Here is a tiny trained network, its code and every weight. The questions are about switching its units off for an input and a class, where a switched-off unit gives its printed mean instead of its output.

import numpy as np


def w(rows, s, z=0):
    codes = np.array(rows[::2]) - 128.0
    scale = np.full(codes.shape[1], s)
    scale[-1] = z or s
    return codes * scale


def f(y):
    return y / 2 * (1 + np.tanh(0.7978845608 * (y + 0.044715 * y**3)))


def log_softmax(a):
    a = a - a.max(-1, keepdims=True)
    return a - np.log(np.exp(a).sum(-1, keepdims=True))


def net(x, mask):
    res = np.array(x, float).reshape(1, 6) / 4 @ E
    y = f(res @ A[0][:, :-1].T + A[0][:, -1])
    res = res + np.where(mask, y, B[0][:, -1]) @ B[0][:, :-1]
    return log_softmax(res[-1] @ U[:, :-1].T + U[:, -1])


A, B = {}, {}
E = w([
[114,68,218],'x0',
[80,212,172],'x1',
[128,127,128],'x2',
[128,128,129],'x3',
[8,108,69],'x4',
[128,128,128],'x5',
],0.015)
A[0] = w([
[84,59,144,102],'neuron 1',
[198,113,165,50],'neuron 2',
[205,99,98,114],'neuron 3',
[93,201,100,51],'neuron 4',
[181,214,122,142],'neuron 5',
[184,206,129,139],'neuron 6',
[125,131,191,16],'neuron 7',
[43,138,81,150],'neuron 8',
[78,175,94,9],'neuron 9',
[63,129,166,153],'neuron 10',
[186,174,97,114],'neuron 11',
[110,99,219,149],'neuron 12',
[157,111,147,69],'neuron 13',
[123,130,121,124],'neuron 14',
[207,170,152,202],'neuron 15',
[154,157,113,106],'neuron 16',
[98,29,126,94],'neuron 17',
[83,143,107,182],'neuron 18',
[157,248,140,138],'neuron 19',
[68,163,179,192],'neuron 20',
[117,75,117,102],'neuron 21',
[36,133,88,204],'neuron 22',
[71,175,181,6],'neuron 23',
[143,143,57,167],'neuron 24',
[119,114,190,40],'neuron 25',
[143,144,62,126],'neuron 26',
[91,60,143,107],'neuron 27',
[65,186,189,2],'neuron 28',
[198,117,157,189],'neuron 29',
[130,131,131,103],'neuron 30',
[141,152,125,112],'neuron 31',
[203,70,56,102],'neuron 32',
[138,189,154,122],'neuron 33',
[65,144,96,43],'neuron 34',
[137,143,45,19],'neuron 35',
[124,154,54,126],'neuron 36',
],0.015,0.011)
B[0] = w([
[93,53,57,178],'neuron 1',
[222,64,175,179],'neuron 2',
[164,173,148,190],'neuron 3',
[103,169,49,170],'neuron 4',
[96,66,81,208],'neuron 5',
[69,140,68,206],'neuron 6',
[101,232,83,146],'neuron 7',
[216,123,157,225],'neuron 8',
[85,211,113,157],'neuron 9',
[136,157,104,198],'neuron 10',
[95,124,102,182],'neuron 11',
[207,131,189,219],'neuron 12',
[163,119,123,141],'neuron 13',
[109,139,145,129],'neuron 14',
[84,160,133,243],'neuron 15',
[102,132,103,147],'neuron 16',
[80,59,113,185],'neuron 17',
[176,92,129,192],'neuron 18',
[48,74,131,220],'neuron 19',
[102,229,97,224],'neuron 20',
[66,86,75,152],'neuron 21',
[162,76,164,249],'neuron 22',
[254,69,235,162],'neuron 23',
[143,190,171,193],'neuron 24',
[116,213,144,153],'neuron 25',
[168,162,177,175],'neuron 26',
[113,85,87,175],'neuron 27',
[187,101,188,172],'neuron 28',
[134,205,174,222],'neuron 29',
[145,129,138,122],'neuron 30',
[130,127,107,136],'neuron 31',
[162,211,161,204],'neuron 32',
[73,135,81,173],'neuron 33',
[156,197,111,167],'neuron 34',
[218,41,165,158],'neuron 35',
[165,164,187,184],'neuron 36',
],0.0077,0.016)
U = w([
[133,250,115,225],'0',
[219,89,172,152],'1',
[6,98,18,2],'2',
],0.011,0.0014)

Each question gives the input, the list of numbers given to net, and the class t.
The units are the neurons (one row each of A and B). Each row of codes is followed by its name. A weight is (code - 128) times the scale printed after its matrix; where a second scale follows, it is the last column's (A, B and U).
mask holds one flag per neuron, in row order. A switched-off neuron (its flag False) gives its mean, the last column of its row in B, instead of its output. The means were averaged over made-up inputs and are rounded, as every weight is.
A unit's drop is (log p(t) with every unit on - log p(t) with that unit switched off) / (log p(t) with every unit on - log p(t) with every unit switched off).
The circuit of an input: a set's keep is (log p(t) with only the set's units on - log p(t) with every unit switched off) / (log p(t) with every unit on - log p(t) with every unit switched off). Starting from the 12 units with the biggest drops (on a tie, the unit counted first), units are removed one at a time, each time the one whose removal leaves the highest keep (on an exact tie, the one counted first), for as long as the keep stays at least 0.8.
units of the circuit, in order: the units of the circuit, biggest drop first
unit that matters most: the unit with the biggest drop
k most important neurons: the k neurons with the biggest drops, biggest first
drop of u: that unit's drop, to one decimal
input [7,5,8,2,-1,-8], class 0: unit that matters most -> neuron 20
input [8,0,7,-5,2,6], class 2: 2 most important neurons -> (neuron 1; neuron 8)
input [8,1,6,-5,8,-4], class 1: 3 most important neurons -> (neuron 8; neuron 12; neuron 22)
input [7,4,-7,7,-3,3], class 0: 2 most important neurons -> (neuron 7; neuron 20)
input [0,-1,-8,-7,4,2], class 1: 2 most important neurons -> (neuron 8; neuron 6)
input [-8,-3,0,-7,2,0], class 1: 2 most important neurons -> (neuron 35; neuron 20)
input [6,1,8,-3,-8,-1], class 0: 2 most important neurons -> (neuron 7; neuron 29)
input [4,6,4,2,2,8], class 1: 2 most important neurons -> (neuron 23; neuron 28)
input [-1,-2,6,5,8,6], class 1: 2 most important neurons -> (neuron 8; neuron 22)
input [-8,0,-4,-4,8,5], class 1: 4 most important neurons -> (neuron 35; neuron 22; neuron 8; neuron 18)
input [4,2,4,0,-3,3], class 0: drop of neuron 22 -> 0.1
input [0,-1,4,1,-2,7], class 0: drop of neuron 35 -> 0.2
input [2,4,6,-4,-8,2], class 0: drop of neuron 29 -> 0.1
input [-5,4,-3,-7,-8,-5], class 2: drop of neuron 20 -> 0.0
input [4,8,-6,8,6,-8], class 1: units of the circuit, in order -> (neuron 23)
